[[ 32.1 -18.0]
 [ 45.9  57.7]
 [ 39.9 -11.0]
 [ 22.8  29.9]]
->
[32.1 57.7]

[[-46.2  -8.7  -2.5]
 [-22.5  12.7 -45.9]
 [ 28.9  -4.7 -44.3]
 [-22.6   7.7  -4.8]]
->
[-46.2  12.7 -44.3]

[[  2.9 -10.9 -34.8  28.9]
 [  9.4   0.5 -37.2  19.4]
 [ 15.9   0.5 -55.5  24.4]]
->
[  2.9   0.5 -55.5]

[[ 0.6 33.7]
 [ 2.6 59.9]]
->
[ 0.6 59.9]

[[  5.5  -8.4  -9.4  -1.1  -0.9]
 [ 31.4  43.6  21.3 -21.8  24.5]
 [ 42.1  -6.8 -10.5 -16.0  46.6]
 [ 16.3  -3.9  -6.3 -12.9  26.2]
 [  2.8   3.3  59.0   1.2   1.7]]
->
[  5.5  43.6 -10.5 -12.9   1.7]

[[-7.5 -1.3 10.9]
 [ 1.8  0.0 47.5]
 [ 5.8 -0.2 22.2]]
->
[-7.5  0.0 22.2]

[[  2.8  -3.5  13.3   5.4  14.8]
 [  1.4  -1.4  -9.5   3.8 -52.7]
 [  1.5  -6.2  -9.2  -3.4  -4.7]]
->
[ 2.8 -1.4 -9.2]

[[  3.8  -7.6 -48.1]
 [ -0.7   6.4 -20.4]
 [  5.3  -8.8 -17.5]]
->
[  3.8   6.4 -17.5]
---
[[-13.4  18.0 -16.0  14.5  15.7 -20.1 -20.7 -14.3  27.2 -18.9 -17.4]
 [ -4.2   6.3   5.2  -9.5   6.8 -10.9  -9.5  -6.9  -8.5  -7.0  -5.4]
 [-11.6   6.9 -31.3  37.0   0.4  18.3  23.1   2.3  51.2  -5.7   1.6]
 [  0.8  22.0 -15.7   6.4 -12.6 -43.9 -30.1  -8.5   3.6 -28.3 -29.8]
 [ -3.6  12.3   6.5 -14.6   2.5 -33.4 -24.8  -8.1 -18.3 -16.4 -16.7]
 [ -7.0  -3.7 -14.8  19.7  -2.9  24.3  25.6   7.1  29.1   6.6   9.7]]
->
[[ -4.2   6.3   5.2  -9.5   6.8 -10.9  -9.5  -6.9  -8.5  -7.0  -5.4]
 [  0.8  22.0 -15.7   6.4 -12.6 -43.9 -30.1  -8.5   3.6 -28.3 -29.8]
 [ -7.0  -3.7 -14.8  19.7  -2.9  24.3  25.6   7.1  29.1   6.6   9.7]]

[[ 15.8  -8.5  16.3 -10.5  -3.6   2.0 -18.2  -4.9  -6.4   7.4  -8.2  -9.3
   -0.1   4.9 -14.7 -13.5]
 [  8.2   7.5  -0.1  15.9  20.7  17.2  12.2 -23.1  16.6  17.0 -24.4  -8.3
  -17.9 -46.5   7.1  25.0]
 [ -0.3  12.9 -19.4   3.5  28.2 -14.8  12.2  40.4 -31.8  -5.3   6.6  24.8
   18.7  -7.9  16.3  11.6]
 [ -9.6  30.3 -33.5  -5.5 -26.3 -16.2  -2.0  25.1  -2.3  -9.0 -10.2  14.2
   52.0  26.5   1.3   8.8]]
->
[[  8.2   7.5  -0.1  15.9  20.7  17.2  12.2 -23.1  16.6  17.0 -24.4  -8.3
  -17.9 -46.5   7.1  25.0]
 [ -9.6  30.3 -33.5  -5.5 -26.3 -16.2  -2.0  25.1  -2.3  -9.0 -10.2  14.2
   52.0  26.5   1.3   8.8]]

[[-10.3  -8.9 -17.9 -10.4  -3.1]
 [ 18.7  17.2   6.4  11.0   4.3]
 [  6.8  17.2   8.2  13.6  13.0]
 [  2.1  -9.6   8.9 -10.6   3.4]
 [  6.5   7.9  11.5   3.0  19.7]
 [-16.6 -15.7  25.0   6.4  29.1]
 [ 33.5  26.2  24.2  43.2  13.7]
 [  6.8   8.2  25.2  14.9  20.1]]
->
[[ 18.7  17.2   6.4  11.0   4.3]
 [  2.1  -9.6   8.9 -10.6   3.4]
 [-16.6 -15.7  25.0   6.4  29.1]
 [  6.8   8.2  25.2  14.9  20.1]]

[[ -4.9   3.9   4.0  -1.2   4.2   1.5 -12.5   0.8]
 [ 15.7  -9.6 -60.3  -3.1 -16.5  20.0 -38.6 -22.9]
 [-19.8   4.6  -4.4 -22.9  10.5 -33.6   5.2   8.7]
 [ 13.4  -5.2 -50.9  -0.7 -14.0  21.5 -24.9 -23.7]
 [  7.9  -6.1 -57.3 -11.8 -13.5  10.8 -38.8 -21.1]
 [ 18.9  -4.0  -1.7 -14.7  -9.7  11.1  17.8  -2.3]
 [ 24.1  -3.5   0.9  -9.4  -7.6  18.0  19.1   2.3]
 [ 34.6  -2.2 -23.8  17.3  14.8  27.0 -21.6 -16.8]
 [-12.4 -22.4 -15.1 -42.4 -25.2 -21.6  18.6 -14.2]
 [ 31.6  -7.0  20.8  33.1   0.8  27.2   5.7   4.2]]
->
[[ 15.7  -9.6 -60.3  -3.1 -16.5  20.0 -38.6 -22.9]
 [ 13.4  -5.2 -50.9  -0.7 -14.0  21.5 -24.9 -23.7]
 [ 18.9  -4.0  -1.7 -14.7  -9.7  11.1  17.8  -2.3]
 [ 34.6  -2.2 -23.8  17.3  14.8  27.0 -21.6 -16.8]
 [ 31.6  -7.0  20.8  33.1   0.8  27.2   5.7   4.2]]

[[ -0.5   5.4   0.8  -0.9   2.8   0.5]
 [ -3.4   1.9  -2.4  -4.5  -1.0  -1.1]
 [  7.3 -26.2   0.9   8.8 -10.7   1.4]
 [ -6.1  16.2  -1.5  -8.2   6.1  -2.1]
 [ -1.0  -3.3  -1.7  -1.3  -3.1  -0.8]
 [  1.4  -7.9  -0.5   1.2  -3.6  -0.7]
 [ -1.1  28.1   2.7   2.2  13.9   1.1]
 [  4.5 -16.7   0.2   5.8  -6.8   0.2]
 [-13.7  54.3  -2.5 -11.5  21.9  -0.6]
 [  3.9   1.5   3.5   5.2   3.3   1.4]
 [  2.2  -3.9   0.9   2.4  -1.2   0.2]]
->
[[ -3.4   1.9  -2.4  -4.5  -1.0  -1.1]
 [ -6.1  16.2  -1.5  -8.2   6.1  -2.1]
 [  1.4  -7.9  -0.5   1.2  -3.6  -0.7]
 [  4.5 -16.7   0.2   5.8  -6.8   0.2]
 [  3.9   1.5   3.5   5.2   3.3   1.4]]

[[ 38.2  -8.1 -37.9  10.4  37.0 -12.1 -36.6  13.1]
 [-19.2 -36.0  11.8  38.4  -2.8 -39.6  -6.7  37.0]
 [ -3.5  25.9  -6.7 -23.6  16.3  16.4 -23.3  -7.8]
 [ 37.2   9.6 -38.1  -7.8  37.8   6.2 -38.2  -4.2]
 [-59.2 -36.1   1.0  37.3  59.9  56.0  30.4  -6.9]]
->
[[-19.2 -36.0  11.8  38.4  -2.8 -39.6  -6.7  37.0]
 [ 37.2   9.6 -38.1  -7.8  37.8   6.2 -38.2  -4.2]]

[[ -6.7  -9.5  -8.8  17.6 -19.8 -11.7  -0.2   4.8   2.8   4.5  -4.9   5.3
    0.9  -0.9 -11.4]
 [ -6.3  -6.4  -5.4  10.0  -0.8   1.6  -7.0  -0.4  -7.7  -3.0  -5.4  -0.5
    0.1 -10.3 -25.7]
 [  8.3   6.2  10.1  23.5 -14.1 -21.8  15.3  16.9  20.9  31.9  10.2  15.2
   -2.2  17.8  12.4]
 [-16.3  -5.6  -8.1 -12.4   8.4   8.9 -32.3  -7.4 -44.9  10.8 -12.0 -13.7
   -0.2 -39.8 -51.5]
 [ -9.2  -5.9  -5.9  -9.8   8.8  10.6 -20.8 -13.0 -30.7  -3.5 -11.3 -11.0
    0.1 -34.7 -37.7]
 [ 12.5   4.9   7.3  14.2  -7.4  -9.0  18.0  20.2  24.0  22.2  19.5   8.1
   -0.4  27.7  22.7]]
->
[[ -6.3  -6.4  -5.4  10.0  -0.8   1.6  -7.0  -0.4  -7.7  -3.0  -5.4  -0.5
    0.1 -10.3 -25.7]
 [-16.3  -5.6  -8.1 -12.4   8.4   8.9 -32.3  -7.4 -44.9  10.8 -12.0 -13.7
   -0.2 -39.8 -51.5]
 [ 12.5   4.9   7.3  14.2  -7.4  -9.0  18.0  20.2  24.0  22.2  19.5   8.1
   -0.4  27.7  22.7]]

[[ 24.9  20.2 -35.4  -0.3  14.1  55.9]
 [-27.2 -56.4  -5.0  13.3  32.4  22.5]
 [ 24.6  19.6 -35.1  -1.4  13.9  57.1]
 [ 19.8 -48.1 -28.2  17.0  18.9 -39.3]
 [-28.7 -56.0  -3.0  14.4  32.5  22.2]
 [ 23.1  20.9 -36.2  -0.2  14.6  56.9]
 [-26.2 -36.8  -5.3   9.1  32.5  50.9]
 [-27.1 -57.8  -3.3  14.3  31.9  23.4]
 [-26.8 -36.2  -6.2   9.3  31.4  50.6]
 [ 41.8 -24.0 -41.5  12.6   9.9 -36.7]]
->
[[-27.2 -56.4  -5.0  13.3  32.4  22.5]
 [ 19.8 -48.1 -28.2  17.0  18.9 -39.3]
 [ 23.1  20.9 -36.2  -0.2  14.6  56.9]
 [-27.1 -57.8  -3.3  14.3  31.9  23.4]
 [ 41.8 -24.0 -41.5  12.6   9.9 -36.7]]
